nek: [144  73 144 178 136]
kepi: [115 131 115 123 118]
ren: [118 128 118  93 107]
fus: [166  80 166 176 144]
Tirip: [ 93 119 131  87 107]
marim: [166  80 178 176 157]
[144  73 144 178 136]	nek
common ren kepi: 	[118]
common nek marim: 	[178]

risi: [138 138 135 138 128 127 133 137 141]
ren: [139 138 139 139 128 126 133 137 142]
Nazu: [140 138 132 140 138 126 134 138 143]
davo: [143 140 136 143 133 124 134 140 148]
Tirip: [124 126 115 124 129 142 128 125 122]
nek: [ 85 111 117 110 130 148 115 118  93]
veve: [103 116 121 115 143 135 121 119 105]
common davo nek: 	[148]
[103 116 121 115 143 135 121 119 105]	veve
common ren davo: 	[133]
common veve davo: 	[143]
common veve Tirip: 	[115]

risi: [146 172 121 126]
ren: [129 109 119 128]
Tirip: [100  75 128 148]
Nazu: [130  94 129 134]
Monev: [109  75 137 129]
fus: [137 150  85 128]
marim: [109  86 139 130]
nek: [ 86 172 121 124]
common marim ren: 	[109]
common marim nek: 	[86]
common fus ren: 	[128]
common ren Tirip: 	[128]
common Monev Nazu: 	[129]
common marim Nazu: 	[130]

Tirip: [112 110 129 177 133 178]
ren: [178 101 136 132 152 140]
Monev: [178 101 133 149 132 137]
common ren Tirip: 	[178]
common Tirip ren: 	[178]
[178 101 136 132 152 140]	ren

Nazu: [112 159 129 139 112]
kepi: [169  96 158 112 153]
fus: [169 158 129 135 113]
ren: [ 86 135 127 131 111]
common Nazu kepi: 	[112]
[112 159 129 139 112]	Nazu
common fus ren: 	[135]
common kepi Nazu: 	[112]
common ren fus: 	[135]
common fus Nazu: 	[129]
common Nazu fus: 	[129]

nek: [109  93 155 128]
Monev: [135 108  92 112]
davo: [131  94 155 121]
ren: [108 154 161 105]
Nazu: [158 159  93 138]
Tirip: [ 75 124 143 109]
common Nazu nek: 	[93]
common davo nek: 	[155]
[ 75 124 143 109]	Tirip
common ren Monev: 	[108]
common Monev ren: 	[108]
[109  93 155 128]	nek

nek: [164 115 115 144 145 153 141]
ren: [162 114 117 157 148 152 153]
Tirip: [186 108 109 153 150 157 141]
Monev: [159 124 126 128 139 149 142]
common nek ren: 	[153]
[164 115 115 144 145 153 141]	nek
common ren nek: 	[153]

kepi: [ 75 157 167 122]
ren: [ 97  96 139 122]
marim: [166 140 121 128]
Nazu: [111 125 125 119]
fus: [ 97 136 115 120]
Tirip: [ 84 152 131 123]
common kepi ren: 	[122]
common fus ren: 	[97]
[111 125 125 119]	Nazu

nek: [133 116 148 142 146]
Nazu: [145 132 133 139 124]
nipam: [149 132 132 118 130]
ren: [158 150 115 135 148]
common ren nek: 	[148]
common nipam Nazu: 	[132]
common Nazu nipam: 	[132]
common nek ren: 	[148]

davo: [146 155 147 105 156  95 127]
Tirip: [166 105 134 105 160 165 106]
nipam: [135 146 106 127 134 111 116]
risi: [146 135 115 128 104 146 132]
common davo risi: 	[146]
common davo Tirip: 	[105]
common risi davo: 	[146]
[146 155 147 105 156  95 127]	davo
common Tirip davo: 	[105]
[146 135 115 128 104 146 132]	risi

Tirip: [138 128 127 175 156 127 130 135  94 130 140]
Nazu: [133 153 151 188 152 128 146 128  95 114 137]
veve: [175 152 174 187 152 126 128 139  95 127 137]
Monev: [133 152 107 187 152 127 144 139  95 115  95]
common Nazu Tirip: 	[128]
common Tirip Nazu: 	[128]
[138 128 127 175 156 127 130 135  94 130 140]	Tirip
common Tirip Monev: 	[127]
[133 152 107 187 152 127 144 139  95 115  95]	Monev
common Monev Tirip: 	[127]

nipam: [150 132 110 134  94 139]
marim: [139 142  87 108 134 130]
kepi: [ 99 120 131 132  87 117]
Tirip: [155 135 119 130 135 139]
risi: [109 110 105 131 133 122]
davo: [155 135 119 150 130 132]
nek: [140  88 104 150 150 128]
common nipam risi: 	[110]
[150 132 110 134  94 139]	nipam
common kepi nipam: 	[132]
common marim kepi: 	[87]
common kepi risi: 	[131]
[109 110 105 131 133 122]	risi
common risi kepi: 	[131]

Monev: [117 125 132 122 124 142 127 116 145 125 130 132 123 134 121 121 132 120
 113 125 131 121 124 127 127 134 131 125 149 114 131 142 124 114 111 101
 109 124 127 117 110 121]
marim: [130 130 133 140 121 133 126 134 121 120 122 129 130 114 121 119 127 132
 118 146 125 113 136 133 112 122 134 131 129 112 129 137 129 142  86 107
 111 108 130 140 133 135]
kepi: [124 130 129 128 131 119 129 133 132 122 130 127 125 125 140 128 129 120
 128 114 125 134 134 143 154 129 120 131 145 118 133 146 121 126 109  95
 149 122 129 157 123 135]
Nazu: [124 130 129 128 132 119 129 133 132 122 130 127 125 125 140 128 129 120
 128 117 130 134 134 143 154 129 120 131 145 118 133 146 121 126 109  95
 149 122 129 157 123 135]
ren: [132 127 123 136 134 139 131 119 119 122 136 148 128 130 125 111 129 128
 124 147 125 125 133 104 113 129 147 129 134 119 126 129 128 121 173 117
 150 138 130 128 137 114]
veve: [133 128 125 127 137 128 120 124 117 133 127 119 132 161 119 137 135 128
 121 128 142 127 131 135 126 123 121 122 121 133 131 132 124 130 123 143
 116 121 138 122 141 134]
fus: [132 126 121 129 133  92 130 137 119 134 125 130 124 133 129 129 127 128
 129 130 131 123 125 138 137 125 117 127 138 145 129 103 134 123 172 116
 143 117 145 125 128 122]
Tirip: [135 125 132 137 135 132 128 141 143 123 110 119 126 143 115 124 130 138
 108 120 126 134 137 134 123 124 121 130 108 128 127 123 131 126 142 107
 115 106 120 167 128 131]
risi: [122 129 126 109 132 114 123 112 115 132 146 110 114 137 109 132 126 128
 113 124 123 120 131 138 108 132  99 128 142 112 130 113 131 115 164 131
 105 131 108 106 129 149]
nek: [134 125 109 109 126 110 135 131 116 127 108 135 133 149 128 130 128 112
 123 117 130 132 128 106 120 133 110 118 148 130 128 139 131 135 121 109
 132 135 111 115 139 128]
nipam: [137 125 134 118 125 143 128 140 132 120 143 146 128 137 136 130 136 125
 148 136 125 132 133 128 117 122 157 125 133 123 124 118 121 119 114 127
 125 103 129 150 114 125]
davo: [118 127 122 147 121 121 116 132 130 123 117 119 127 144 133 131 129 132
 122 132 129 133 136 138 133 137 116 134 112 145 129 133 132 127 121 111
 115 139 136 149 147 147]
[135 125 132 137 135 132 128 141 143 123 110 119 126 143 115 124 130 138
 108 120 126 134 137 134 123 124 121 130 108 128 127 123 131 126 142 107
 115 106 120 167 128 131]	Tirip
[137 125 134 118 125 143 128 140 132 120 143 146 128 137 136 130 136 125
 148 136 125 132 133 128 117 122 157 125 133 123 124 118 121 119 114 127
 125 103 129 150 114 125]	nipam
[117 125 132 122 124 142 127 116 145 125 130 132 123 134 121 121 132 120
 113 125 131 121 124 127 127 134 131 125 149 114 131 142 124 114 111 101
 109 124 127 117 110 121]	Monev

ren: [140 171 106 156  70 104]
risi: [107 135 157 136 165  94]
Tirip: [ 81 135  82 161  82 156]
common risi Tirip: 	[135]
common ren Tirip: 	[156]
[140 171 106 156  70 104]	ren
common Tirip ren: 	[156]

kepi: [152 131 133 124 142 125 121 125 118 134 141 148 159 139 126 133 146 143
 144 152 156 133 161 158 159 155 128 124 152 128 142 150 126 143 140 154
 129 126 133 159 155 132 156 158 150 142 150 139 151 154 137 143 143 120
 125 124]
ren: [ 91 122 125 136 100 130 143 142 142 118 101 104  77 103 125 124  93 113
  91  96  87 114  71  83  80 121 124 128  93 127 100  85 126 131 109  90
 121 103 114  81  89 129  87  79  98 105  96 107 126  92 121 102 131 118
 140 132]
fus: [ 91 122 125 136 100 130 143 142 142 150 101 104  77 103 125 124  93 113
  91  96  87 114  71  83  80  90 124 128  93 127 100 124  90 131 109  90
 121 130 114  81 102 129  87  79  98 105  96 107 126  92 121 102 106  89
 140 132]
[ 91 122 125 136 100 130 143 142 142 118 101 104  77 103 125 124  93 113
  91  96  87 114  71  83  80 121 124 128  93 127 100  85 126 131 109  90
 121 103 114  81  89 129  87  79  98 105  96 107 126  92 121 102 131 118
 140 132]	ren
[ 91 122 125 136 100 130 143 142 142 150 101 104  77 103 125 124  93 113
  91  96  87 114  71  83  80  90 124 128  93 127 100 124  90 131 109  90
 121 130 114  81 102 129  87  79  98 105  96 107 126  92 121 102 106  89
 140 132]	fus
[152 131 133 124 142 125 121 125 118 134 141 148 159 139 126 133 146 143
 144 152 156 133 161 158 159 155 128 124 152 128 142 150 126 143 140 154
 129 126 133 159 155 132 156 158 150 142 150 139 151 154 137 143 143 120
 125 124]	kepi

Nazu: [123 127 145 117 175]
Tirip: [105 121 173 146 127]
veve: [152 105 175 174  86]
common veve Nazu: 	[175]
common veve Tirip: 	[105]
common Nazu Tirip: 	[127]
common Nazu veve: 	[175]

fus: [147 126 129 132 118 124 128]
davo: [132 129 129 136 140 128 128]
Nazu: [129 126 123 132 122 132 137]
risi: [119 123 127 142 147 128 135]
nek: [147 135 125 132 118 124 128]
kepi: [132 129 129 136 124 128 148]
common risi davo: 	[128]
[119 123 127 142 147 128 135]	risi
common Nazu nek: 	[132]
common risi kepi: 	[128]
[147 126 129 132 118 124 128]	fus

davo: [145 107 145 130 142 119]
nek: [158  91 129 119 127 118]
Monev: [149 166 118 102 117 137]
veve: [154 108 155 128 147 111]
ren: [131 140 174 141 163  81]
Tirip: [ 78 121 100 149 122 145]
nipam: [144 159 121 108 110 134]
fus: [137 143 110 124 114 140]
risi: [100 131 110 137 121 138]
common Monev nek: 	[118]
common Tirip Monev: 	[149]

